Below is a small trained network, with its code and all its weights. Each question gives an input and a class and asks what happens when units are switched off, that is, made to give their printed mean instead of their output.

import numpy as np


def w(rows, s, z=0):
    codes = np.array(rows[::2]) - 128.0
    scale = np.full(codes.shape[1], s)
    scale[-1] = z or s
    return codes * scale


def f(y):
    return y / 2 * (1 + np.tanh(0.7978845608 * (y + 0.044715 * y**3)))


def log_softmax(a):
    a = a - a.max(-1, keepdims=True)
    return a - np.log(np.exp(a).sum(-1, keepdims=True))


def net(x, mask):
    res = np.array(x, float).reshape(1, 6) / 4 @ E
    y = f(res @ A[0][:, :-1].T + A[0][:, -1])
    res = res + np.where(mask, y, B[0][:, -1]) @ B[0][:, :-1]
    return log_softmax(res[-1] @ U[:, :-1].T + U[:, -1])


A, B = {}, {}
E = w([
[56,124,2,142],'x0',
[75,193,175,93],'x1',
[134,131,125,126],'x2',
[131,130,124,126],'x3',
[124,128,130,130],'x4',
[121,88,110,34],'x5',
],0.0091)
A[0] = w([
[125,146,118,65,95],'N0',
[173,150,144,129,89],'N1',
[84,97,97,146,189],'N2',
[143,137,132,137,40],'N3',
[131,102,132,112,37],'N4',
[148,107,164,124,76],'N5',
[103,195,101,103,86],'N6',
[110,113,97,133,75],'N7',
[169,114,141,113,42],'N8',
[170,82,81,149,48],'N9',
[157,131,151,114,78],'N10',
[88,144,113,117,81],'N11',
[159,129,155,72,195],'N12',
[115,133,103,115,73],'N13',
[142,140,124,143,197],'N14',
[100,124,108,150,57],'N15',
[140,66,178,121,163],'N16',
[146,153,124,177,161],'N17',
[136,132,114,108,35],'N18',
[163,71,107,157,137],'N19',
[105,87,150,91,45],'N20',
[108,129,141,150,253],'N21',
[145,102,168,120,114],'N22',
[81,82,115,101,149],'N23',
[175,124,145,128,116],'N24',
[122,75,137,48,95],'N25',
[144,109,164,123,77],'N26',
[113,147,98,144,92],'N27',
[183,81,97,150,123],'N28',
[82,94,105,129,83],'N29',
[140,97,170,131,254],'N30',
[36,153,182,108,114],'N31',
[122,124,91,136,52],'N32',
[152,50,119,168,53],'N33',
[186,9,125,168,101],'N34',
[145,121,159,119,92],'N35',
[94,134,100,134,79],'N36',
[88,194,159,191,134],'N37',
[149,172,123,204,95],'N38',
[133,114,117,70,92],'N39',
[129,89,122,81,79],'N40',
],0.014,0.007)
B[0] = w([
[159,66,196,112,156],'N0',
[180,121,129,200,146],'N1',
[195,167,98,126,235],'N2',
[152,108,237,155,107],'N3',
[97,127,255,178,110],'N4',
[135,186,154,196,145],'N5',
[211,160,192,116,155],'N6',
[178,215,165,161,147],'N7',
[75,153,223,193,128],'N8',
[146,181,198,103,175],'N9',
[166,177,147,201,138],'N10',
[229,170,191,135,141],'N11',
[182,129,80,129,228],'N12',
[189,139,189,174,129],'N13',
[141,87,85,100,183],'N14',
[170,155,238,227,132],'N15',
[149,175,71,135,204],'N16',
[160,63,148,102,187],'N17',
[49,129,196,176,107],'N18',
[153,151,146,82,203],'N19',
[146,108,163,142,129],'N20',
[178,94,45,85,236],'N21',
[136,207,89,179,164],'N22',
[186,113,101,152,199],'N23',
[161,128,114,123,160],'N24',
[151,48,174,174,200],'N25',
[148,194,153,205,142],'N26',
[192,147,158,152,146],'N27',
[141,162,166,68,202],'N28',
[205,174,143,176,163],'N29',
[159,142,52,119,255],'N30',
[156,170,197,17,198],'N31',
[184,192,204,151,138],'N32',
[114,174,222,82,168],'N33',
[123,142,200,34,240],'N34',
[143,184,129,178,143],'N35',
[219,199,169,187,150],'N36',
[164,67,152,99,215],'N37',
[141,25,219,154,188],'N38',
[168,54,192,179,158],'N39',
[73,45,228,229,154],'N40',
],0.0074,0.0066)
U = w([
[162,122,133,123,247],'0',
[193,214,167,225,31],'1',
[114,170,221,41,76],'2',
[144,109,128,128,244],'3',
[146,112,138,119,201],'4',
[149,2,230,193,23],'5',
[27,155,80,179,2],'6',
],0.0097,0.0069)

Each question gives the input, the list of numbers given to net, and the class t.
The units are the neurons (one row each of A and B). Each row of codes is followed by its name. A weight is (code - 128) times the scale printed after its matrix; where a second scale follows, it is the last column's (A, B and U).
mask holds one flag per neuron, in row order. A switched-off neuron (its flag False) gives its mean, the last column of its row in B, instead of its output. The means were averaged over made-up inputs and are rounded, as every weight is.
A unit's drop is (log p(t) with every unit on - log p(t) with that unit switched off) / (log p(t) with every unit on - log p(t) with every unit switched off).
The circuit of an input: a set's keep is (log p(t) with only the set's units on - log p(t) with every unit switched off) / (log p(t) with every unit on - log p(t) with every unit switched off). Starting from the 12 units with the biggest drops (on a tie, the unit counted first), units are removed one at a time, each time the one whose removal leaves the highest keep (on an exact tie, the one counted first), for as long as the keep stays at least 0.8.
circuit, biggest first: the units of the circuit, biggest drop first
unit that matters most: the unit with the biggest drop
k most important neurons: the k neurons with the biggest drops, biggest first
drop when u is switched off: that unit's drop, to one decimal
input [1,-8,1,2,-5,6], class 2: most important neuron -> (N34)
input [-6,1,-1,4,4,0], class 1: circuit, biggest first -> (N22 N26 N34)
input [5,-5,5,0,-2,-7], class 5: 2 most important neurons -> (N38 N17)
input [5,-6,-3,0,3,7], class 5: circuit, biggest first -> (N40 N25)
input [-3,-6,-5,5,-1,7], class 5: 2 most important neurons -> (N25 N40)
input [-4,-5,-6,4,-3,8], class 5: 2 most important neurons -> (N25 N40)
input [8,-7,-1,-2,2,-7], class 1: circuit, biggest first -> (N15 N7)
input [3,-1,3,6,1,-8], class 5: circuit, biggest first -> (N38 N37)
input [-5,4,3,-3,3,-6], class 5: 4 most important neurons -> (N38 N37 N2 N17)
input [-4,-1,3,-3,6,8], class 5: circuit, biggest first -> (N25 N40)
input [-3,1,-5,4,-5,8], class 5: 3 most important neurons -> (N25 N40 N39)
input [-4,3,0,5,-1,-8], class 5: 2 most important neurons -> (N38 N37)
input [5,1,-7,6,-6,-8], class 5: 2 most important neurons -> (N38 N37)
input [8,6,1,6,7,-3], class 1: unit that matters most -> N36
input [5,-7,-6,-3,4,-6], class 2: 2 most important neurons -> (N34 N33)
input [5,4,0,-2,1,3], class 1: drop when N37 is switched off -> 0.2
input [-5,6,-2,8,-8,-7], class 3: drop when N25 is switched off -> 0.1
input [-7,-8,1,-4,-4,2], class 2: drop when N10 is switched off -> -0.1
input [-1,-8,-1,-7,7,-3], class 2: drop when N34 is switched off -> 0.2
input [-6,5,-1,-8,-7,-5], class 3: unit that matters most -> N37
